Below is a small trained network, with its code and all its weights. Each question gives an input and a class and asks what happens when units are switched off, that is, made to give their printed mean instead of their output.

import numpy as np


def w(rows, s, z=0):
    codes = np.array(rows[::2]) - 128.0
    scale = np.full(codes.shape[1], s)
    scale[-1] = z or s
    return codes * scale


def norm(h):
    return h / np.sqrt((h * h).mean(-1, keepdims=True) + 1e-5)


def f(y):
    return np.maximum(y, 0)


def log_softmax(a):
    a = a - a.max(-1, keepdims=True)
    return a - np.log(np.exp(a).sum(-1, keepdims=True))


def net(x, mask):
    res = np.array(x, float).reshape(1, 4) / 4 @ E
    u = 0
    for l in range(2):
        y = f(norm(res) @ A[l][:, :-1].T + A[l][:, -1])
        res = res + np.where(mask[u : u + 9], y, B[l][:, -1]) @ B[l][:, :-1]
        u += 9
    return log_softmax(norm(res)[-1] @ U[:, :-1].T + U[:, -1])


A, B = {}, {}
E = w([
[88,131,148,190,170,62],'x0',
[127,185,70,215,47,138],'x1',
[90,134,12,150,153,155],'x2',
[103,131,164,186,145,255],'x3',
],0.0081)
A[0] = w([
[137,112,250,173,81,152,77],'L0N0',
[125,162,140,200,68,148,78],'L0N1',
[149,122,139,83,62,242,80],'L0N2',
[109,151,153,181,123,211,4],'L0N3',
[84,121,180,238,193,132,100],'L0N4',
[121,148,158,161,127,78,95],'L0N5',
[94,94,52,159,208,188,82],'L0N6',
[159,141,144,216,77,165,100],'L0N7',
[126,105,162,111,226,189,162],'L0N8',
],0.015,0.0046)
B[0] = w([
[179,255,159,143,92,156,239],'L0N0',
[28,102,161,82,155,132,222],'L0N1',
[166,105,29,95,218,130,239],'L0N2',
[194,68,124,245,58,166,218],'L0N3',
[185,86,27,97,207,153,245],'L0N4',
[156,118,83,95,159,126,176],'L0N5',
[188,246,192,111,94,136,244],'L0N6',
[30,110,166,99,125,115,233],'L0N7',
[13,79,176,187,132,118,254],'L0N8',
],0.019,0.0079)
A[1] = w([
[104,163,75,126,168,155,73],'L1N0',
[174,197,187,75,105,162,29],'L1N1',
[225,82,65,74,174,140,95],'L1N2',
[150,252,154,148,118,128,81],'L1N3',
[92,117,156,207,132,87,18],'L1N4',
[55,141,72,141,47,117,132],'L1N5',
[57,68,207,138,142,111,157],'L1N6',
[170,83,88,115,40,3,148],'L1N7',
[153,76,120,185,88,134,4],'L1N8',
],0.017,0.0027)
B[1] = w([
[150,121,162,123,115,50,236],'L1N0',
[187,196,133,136,59,85,216],'L1N1',
[119,96,127,137,215,49,237],'L1N2',
[217,122,132,79,52,94,255],'L1N3',
[119,60,100,62,92,135,172],'L1N4',
[77,157,178,62,147,129,187],'L1N5',
[78,169,110,40,106,137,240],'L1N6',
[151,111,138,228,100,253,226],'L1N7',
[124,106,147,181,99,150,146],'L1N8',
],0.02,0.0084)
U = w([
[194,213,153,135,68,110,166],'0',
[18,149,158,81,122,153,141],'1',
[137,109,116,251,130,215,140],'2',
[142,126,96,147,226,59,121],'3',
[126,95,123,134,113,104,134],'4',
[93,69,76,189,44,93,1],'5',
],0.015,0.0083)

Each question gives the input, the list of numbers given to net, and the class t.
The units are the neurons (one row each of A and B). Each row of codes is followed by its name. A weight is (code - 128) times the scale printed after its matrix; where a second scale follows, it is the last column's (A, B and U).
mask holds one flag per neuron, layer by layer. A switched-off neuron (its flag False) gives its mean, the last column of its row in B, instead of its output. The means were averaged over made-up inputs and are rounded, as every weight is.
A unit's drop is (log p(t) with every unit on - log p(t) with that unit switched off) / (log p(t) with every unit on - log p(t) with every unit switched off).
The circuit of an input: a set's keep is (log p(t) with only the set's units on - log p(t) with every unit switched off) / (log p(t) with every unit on - log p(t) with every unit switched off). Starting from the 12 units with the biggest drops (on a tie, the unit counted first), units are removed one at a time, each time the one whose removal leaves the highest keep (on an exact tie, the one counted first), for as long as the keep stays at least 0.8.
circuit, biggest first: the units of the circuit, biggest drop first
most important unit: the unit with the biggest drop
top k neurons: the k neurons with the biggest drops, biggest first
k most important neurons of layer l: the k neurons of layer l with the biggest drops, biggest first
drop of u: that unit's drop, to one decimal
input [4,-1,-1,3], class 3: circuit, biggest first => [L0N4]
input [-8,7,5,1], class 3: top 3 neurons => [L0N2, L0N8, L0N0]
input [-1,-5,-1,5], class 1: top 2 neurons => [L0N8, L1N6]
input [7,6,3,-6], class 3: top 4 neurons => [L0N5, L0N3, L0N8, L0N7]
input [0,8,6,7], class 1: top 3 neurons => [L0N7, L0N1, L0N0]
input [-7,-5,-5,0], class 3: top 3 neurons => [L0N2, L0N6, L0N7]
input [5,-8,8,6], class 0: top 2 neurons => [L0N6, L0N1]
input [4,5,3,-3], class 1: top 2 neurons => [L0N2, L0N0]
input [-5,-6,-3,8], class 2: top 2 neurons => [L0N8, L0N7]
input [4,5,-4,-3], class 1: 3 most important neurons of layer 0 => [L0N6, L0N1, L0N2]
input [-5,1,1,-8], class 2: 2 most important neurons of layer 0 => [L0N0, L0N6]
input [3,4,4,-7], class 2: top 2 neurons => [L1N7, L0N0]
input [-5,5,-3,-2], class 1: top 3 neurons => [L0N7, L0N1, L0N4]
input [-7,-5,0,5], class 3: 2 most important neurons of layer 0 => [L0N2, L0N7]
input [5,1,-3,8], class 2: most important unit => L0N3
input [-7,-3,5,0], class 3: top 3 neurons => [L0N2, L0N0, L1N2]
input [-8,8,3,0], class 1: 4 most important neurons of layer 0 => [L0N7, L0N4, L0N1, L0N5]
input [7,2,3,-7], class 2: 2 most important neurons of layer 0 => [L0N2, L0N4]
input [-5,1,4,-1], class 3: top 3 neurons => [L0N2, L1N2, L0N0]
input [8,-2,-3,6], class 3: most important unit => L0N4
input [-6,-8,-4,-6], class 1: 3 most important neurons of layer 0 => [L0N6, L0N0, L0N4]
input [-2,-4,1,7], class 2: 2 most important neurons of layer 0 => [L0N8, L0N3]
input [0,4,2,-8], class 2: 2 most important neurons of layer 0 => [L0N0, L0N6]
input [-4,-3,3,-7], class 2: drop of L0N6 => 0.6
